Here is a tiny trained network, its code and every weight. The questions are about switching its units off for an input and a class, where a switched-off unit gives its printed mean instead of its output.

import numpy as np


def w(rows, s, z=0):
    codes = np.array(rows[::2]) - 128.0
    scale = np.full(codes.shape[1], s)
    scale[-1] = z or s
    return codes * scale


def norm(h):
    return h / np.sqrt((h * h).mean(-1, keepdims=True) + 1e-5)


def f(y):
    return y / 2 * (1 + np.tanh(0.7978845608 * (y + 0.044715 * y**3)))


def log_softmax(a):
    a = a - a.max(-1, keepdims=True)
    return a - np.log(np.exp(a).sum(-1, keepdims=True))


def net(x, mask):
    res = np.array(x, float).reshape(1, 6) / 4 @ E
    u = 0
    for l in range(4):
        y = f(norm(res) @ A[l][:, :-1].T + A[l][:, -1])
        res = res + np.where(mask[u : u + 7], y, B[l][:, -1]) @ B[l][:, :-1]
        u += 7
    return log_softmax(norm(res)[-1] @ U[:, :-1].T + U[:, -1])


A, B = {}, {}
E = w([
[125,132,134,127],'x0',
[130,126,126,130],'x1',
[165,149,154,255],'x2',
[141,114,97,135],'x3',
[116,12,173,171],'x4',
[232,96,157,95],'x5',
],0.009)
A[0] = w([
[183,139,67,143,159],'L0N0',
[5,132,95,117,165],'L0N1',
[59,51,122,90,62],'L0N2',
[75,174,75,203,50],'L0N3',
[7,92,108,99,2],'L0N4',
[179,151,126,143,138],'L0N5',
[54,138,121,168,205],'L0N6',
],0.011,0.0041)
B[0] = w([
[93,155,199,122,190],'L0N0',
[136,113,106,248,255],'L0N1',
[156,101,111,198,192],'L0N2',
[135,197,174,110,205],'L0N3',
[198,7,105,235,188],'L0N4',
[111,190,170,139,174],'L0N5',
[97,254,54,189,231],'L0N6',
],0.0086,0.0044)
A[1] = w([
[144,125,140,91,57],'L1N0',
[46,146,61,148,253],'L1N1',
[95,119,155,173,51],'L1N2',
[237,115,10,106,74],'L1N3',
[102,85,113,137,16],'L1N4',
[119,149,109,200,39],'L1N5',
[65,125,122,120,120],'L1N6',
],0.012,0.0031)
B[1] = w([
[83,125,110,140,128],'L1N0',
[8,104,212,152,254],'L1N1',
[110,123,131,68,152],'L1N2',
[90,155,221,90,167],'L1N3',
[183,198,80,87,123],'L1N4',
[134,55,29,2,217],'L1N5',
[95,81,79,109,123],'L1N6',
],0.0067,0.0052)
A[2] = w([
[179,157,123,115,138],'L2N0',
[21,154,116,206,254],'L2N1',
[109,115,142,142,74],'L2N2',
[42,70,161,172,49],'L2N3',
[168,165,129,155,108],'L2N4',
[101,73,110,113,134],'L2N5',
[128,171,99,3,96],'L2N6',
],0.013,0.0036)
B[2] = w([
[66,125,144,202,141],'L2N0',
[158,104,91,2,246],'L2N1',
[80,155,70,87,128],'L2N2',
[72,134,62,173,171],'L2N3',
[134,95,136,219,143],'L2N4',
[118,157,121,138,144],'L2N5',
[8,26,201,199,162],'L2N6',
],0.0084,0.012)
A[3] = w([
[95,136,131,90,2],'L3N0',
[120,218,71,141,5],'L3N1',
[243,70,159,186,9],'L3N2',
[131,41,88,4,140],'L3N3',
[146,39,148,54,24],'L3N4',
[90,55,162,196,113],'L3N5',
[225,172,152,182,144],'L3N6',
],0.013,0.0031)
B[3] = w([
[125,101,102,138,135],'L3N0',
[225,177,169,16,175],'L3N1',
[79,144,145,65,214],'L3N2',
[60,192,71,169,254],'L3N3',
[248,206,93,101,178],'L3N4',
[210,89,157,72,235],'L3N5',
[71,124,131,177,199],'L3N6',
],0.011,0.0066)
U = w([
[61,141,39,93,107],'0',
[208,186,107,36,244],'1',
[130,64,223,91,185],'2',
[119,177,183,250,3],'3',
[144,36,65,198,89],'4',
],0.018,0.002)

Each question gives the input, the list of numbers given to net, and the class t.
The units are the neurons (one row each of A and B). Each row of codes is followed by its name. A weight is (code - 128) times the scale printed after its matrix; where a second scale follows, it is the last column's (A, B and U).
mask holds one flag per neuron, layer by layer. A switched-off neuron (its flag False) gives its mean, the last column of its row in B, instead of its output. The means were averaged over made-up inputs and are rounded, as every weight is.
A unit's drop is (log p(t) with every unit on - log p(t) with that unit switched off) / (log p(t) with every unit on - log p(t) with every unit switched off).
The circuit of an input: a set's keep is (log p(t) with only the set's units on - log p(t) with every unit switched off) / (log p(t) with every unit on - log p(t) with every unit switched off). Starting from the 12 units with the biggest drops (on a tie, the unit counted first), units are removed one at a time, each time the one whose removal leaves the highest keep (on an exact tie, the one counted first), for as long as the keep stays at least 0.8.
circuit, biggest first: the units of the circuit, biggest drop first
most important unit: the unit with the biggest drop
k most important neurons: the k neurons with the biggest drops, biggest first
top k neurons in layer l: the k neurons of layer l with the biggest drops, biggest first
drop of u: that unit's drop, to one decimal
input [1,3,1,5,-2,-8], class 1: most important unit : L0N6
input [-2,-3,-8,2,0,7], class 2: 3 most important neurons : (L2N6 L2N1 L0N4)
input [-7,-7,0,-8,7,0], class 4: 4 most important neurons : (L2N3 L2N1 L1N1 L0N2)
input [-1,-5,8,0,3,2], class 2: circuit, biggest first : (L3N2 L3N3)
input [4,5,-7,1,2,-8], class 4: 3 most important neurons : (L0N4 L0N1 L0N2)
input [4,4,-8,5,2,1], class 1: 4 most important neurons : (L0N6 L3N4 L1N1 L2N1)
input [-3,1,5,-8,2,4], class 2: 2 most important neurons : (L2N1 L3N2)
input [-1,4,1,0,-8,-5], class 1: 2 most important neurons : (L3N1 L0N3)
input [0,3,5,-6,4,2], class 2: 2 most important neurons : (L2N1 L1N1)
input [8,1,-1,2,0,2], class 2: 4 most important neurons : (L1N1 L0N4 L2N1 L2N6)
input [-4,-4,-4,3,4,4], class 1: 2 most important neurons : (L3N4 L2N1)
input [-8,-8,-7,3,-6,3], class 2: 2 most important neurons : (L2N6 L2N1)
input [5,3,5,-1,1,6], class 2: 2 most important neurons : (L0N6 L3N2)
input [-7,5,6,7,1,0], class 0: most important unit : L2N6
input [-8,-2,-3,5,1,0], class 4: top 2 neurons in layer 0 : (L0N6 L0N3)
input [5,-5,8,6,2,-5], class 0: 3 most important neurons : (L1N5 L2N1 L1N1)
input [1,0,8,4,0,-5], class 1: top 2 neurons in layer 0 : (L0N3 L0N6)
input [6,-1,-4,5,4,-4], class 4: drop of L0N4 : 0.4
input [7,-7,6,6,-6,-5], class 1: drop of L3N1 : 0.1
input [-7,7,-5,3,-4,8], class 2: circuit, biggest first : (L2N6)
input [1,-3,-5,-7,8,-5], class 4: drop of L0N4 : 0.5
input [-3,-2,7,-2,5,5], class 2: top 3 neurons in layer 3 : (L3N2 L3N5 L3N3)
input [1,1,4,-6,0,0], class 1: top 2 neurons in layer 2 : (L2N6 L2N3)
